Here is a tiny trained network, its code and every weight. The questions are about switching its units off for an input and a class, where a switched-off unit gives its printed mean instead of its output.

import numpy as np


def w(rows, s, z=0):
    codes = np.array(rows[::2]) - 128.0
    scale = np.full(codes.shape[1], s)
    scale[-1] = z or s
    return codes * scale


def norm(h):
    return h / np.sqrt((h * h).mean(-1, keepdims=True) + 1e-5)


def f(y):
    return y / 2 * (1 + np.tanh(0.7978845608 * (y + 0.044715 * y**3)))


def log_softmax(a):
    a = a - a.max(-1, keepdims=True)
    return a - np.log(np.exp(a).sum(-1, keepdims=True))


def net(x, mask):
    res = np.array(x, float).reshape(1, 5) / 4 @ E
    u = 0
    for l in range(2):
        y = f(norm(res) @ A[l][:, :-1].T + A[l][:, -1])
        res = res + np.where(mask[u : u + 7], y, B[l][:, -1]) @ B[l][:, :-1]
        u += 7
    return log_softmax(norm(res)[-1] @ U[:, :-1].T + U[:, -1])


A, B = {}, {}
E = w([
[110,137,77,129,62,119,122,57],'x0',
[213,136,46,112,28,96,71,247],'x1',
[209,250,124,66,47,95,70,105],'x2',
[188,149,158,41,183,219,212,123],'x3',
[2,173,39,139,195,192,120,106],'x4',
],0.0064)
A[0] = w([
[124,114,106,80,86,130,140,186,97],'L0N1',
[83,34,2,145,227,93,90,155,161],'L0N2',
[118,244,91,142,190,161,80,170,85],'L0N3',
[60,164,116,124,70,66,106,106,46],'L0N4',
[159,145,131,129,120,107,121,164,8],'L0N5',
[224,138,121,109,28,101,95,138,65],'L0N6',
[50,88,135,192,102,175,52,166,133],'L0N7',
],0.0074,0.0017)
B[0] = w([
[86,92,137,209,52,121,183,168,154],'L0N1',
[255,103,134,14,137,107,179,111,255],'L0N2',
[134,201,59,119,101,180,62,37,200],'L0N3',
[23,191,124,199,146,87,94,106,178],'L0N4',
[163,89,93,198,83,129,82,152,132],'L0N5',
[152,161,214,166,107,142,44,155,252],'L0N6',
[131,90,107,6,151,79,175,141,201],'L0N7',
],0.0088,0.0049)
A[1] = w([
[142,20,193,133,205,118,242,108,254],'L1N1',
[13,62,184,108,247,184,89,58,206],'L1N2',
[187,188,250,171,165,133,219,60,226],'L1N3',
[205,143,121,148,2,132,127,177,106],'L1N4',
[102,180,123,219,101,119,109,131,60],'L1N5',
[165,177,121,113,160,133,59,152,163],'L1N6',
[116,115,136,172,153,135,61,94,38],'L1N7',
],0.0068,0.0022)
B[1] = w([
[74,12,40,214,80,156,200,124,255],'L1N1',
[208,109,148,116,108,48,105,254,221],'L1N2',
[154,65,126,74,141,99,151,211,211],'L1N3',
[191,101,125,168,109,190,137,187,196],'L1N4',
[100,107,204,195,122,239,133,62,150],'L1N5',
[85,156,249,40,117,171,82,177,165],'L1N6',
[169,94,169,156,88,200,147,69,127],'L1N7',
],0.0085,0.0075)
U = w([
[91,165,76,72,153,130,116,106,200],'0',
[71,127,131,192,133,75,146,100,40],'1',
[131,145,127,167,182,144,172,115,4],'2',
[170,131,186,152,78,149,84,219,197],'3',
[108,1,91,135,133,111,203,171,163],'4',
[53,179,152,179,108,162,74,64,110],'5',
],0.016,0.0037)

Each question gives the input, the list of numbers given to net, and the class t.
The units are the neurons (one row each of A and B). Each row of codes is followed by its name. A weight is (code - 128) times the scale printed after its matrix; where a second scale follows, it is the last column's (A, B and U).
mask holds one flag per neuron, layer by layer. A switched-off neuron (its flag False) gives its mean, the last column of its row in B, instead of its output. The means were averaged over made-up inputs and are rounded, as every weight is.
A unit's drop is (log p(t) with every unit on - log p(t) with that unit switched off) / (log p(t) with every unit on - log p(t) with every unit switched off).
The circuit of an input: a set's keep is (log p(t) with only the set's units on - log p(t) with every unit switched off) / (log p(t) with every unit on - log p(t) with every unit switched off). Starting from the 12 units with the biggest drops (on a tie, the unit counted first), units are removed one at a time, each time the one whose removal leaves the highest keep (on an exact tie, the one counted first), for as long as the keep stays at least 0.8.
units of the circuit, in order: the units of the circuit, biggest drop first
k most important neurons: the k neurons with the biggest drops, biggest first
k most important neurons of layer l: the k neurons of layer l with the biggest drops, biggest first
drop of u: that unit's drop, to one decimal
input [4,3,-1,-7,2], class 0: 2 most important neurons	L0N7; L1N1
input [-1,-5,2,-7,-1], class 1: units of the circuit, in order	L0N4
input [5,5,1,-7,5], class 0: 2 most important neurons of layer 0	L0N7; L0N2
input [0,1,-3,4,7], class 0: units of the circuit, in order	L0N3; L1N1
input [-5,-7,2,-6,-8], class 4: 2 most important neurons	L0N6; L0N3
input [6,-4,3,-5,6], class 0: units of the circuit, in order	L0N6; L1N1
input [4,7,7,6,7], class 5: 2 most important neurons of layer 1	L1N2; L1N3
input [1,-6,6,4,-3], class 4: 2 most important neurons	L1N3; L0N3
input [-5,5,5,8,7], class 5: 2 most important neurons of layer 0	L0N3; L0N2
input [-8,-5,8,2,4], class 0: 2 most important neurons	L0N3; L0N6
input [8,7,6,-3,5], class 5: 2 most important neurons of layer 0	L0N4; L0N2
input [-3,-7,3,5,4], class 3: 3 most important neurons	L1N2; L0N2; L0N7
input [3,-1,-2,-7,-3], class 1: 2 most important neurons	L0N4; L1N3
input [-2,4,-3,8,6], class 0: 2 most important neurons	L0N3; L1N1
input [-2,-6,6,5,-7], class 4: 3 most important neurons	L1N3; L0N3; L1N2
input [5,7,-1,-8,5], class 0: 2 most important neurons	L0N7; L1N1
input [-2,-6,5,5,-2], class 4: 2 most important neurons of layer 0	L0N6; L0N3
input [4,0,7,2,2], class 5: most important neuron of layer 1	L1N2
input [-8,-7,4,-4,3], class 3: 2 most important neurons of layer 0	L0N3; L0N2
input [2,-4,5,-4,-2], class 5: most important neuron	L0N4
input [-5,4,5,-5,5], class 5: 2 most important neurons of layer 0	L0N3; L0N4
input [-7,-4,2,4,6], class 3: drop of L1N1	0.2
input [3,-2,2,-5,0], class 5: drop of L1N7	0.0
input [-6,2,7,1,8], class 5: drop of L0N2	0.1
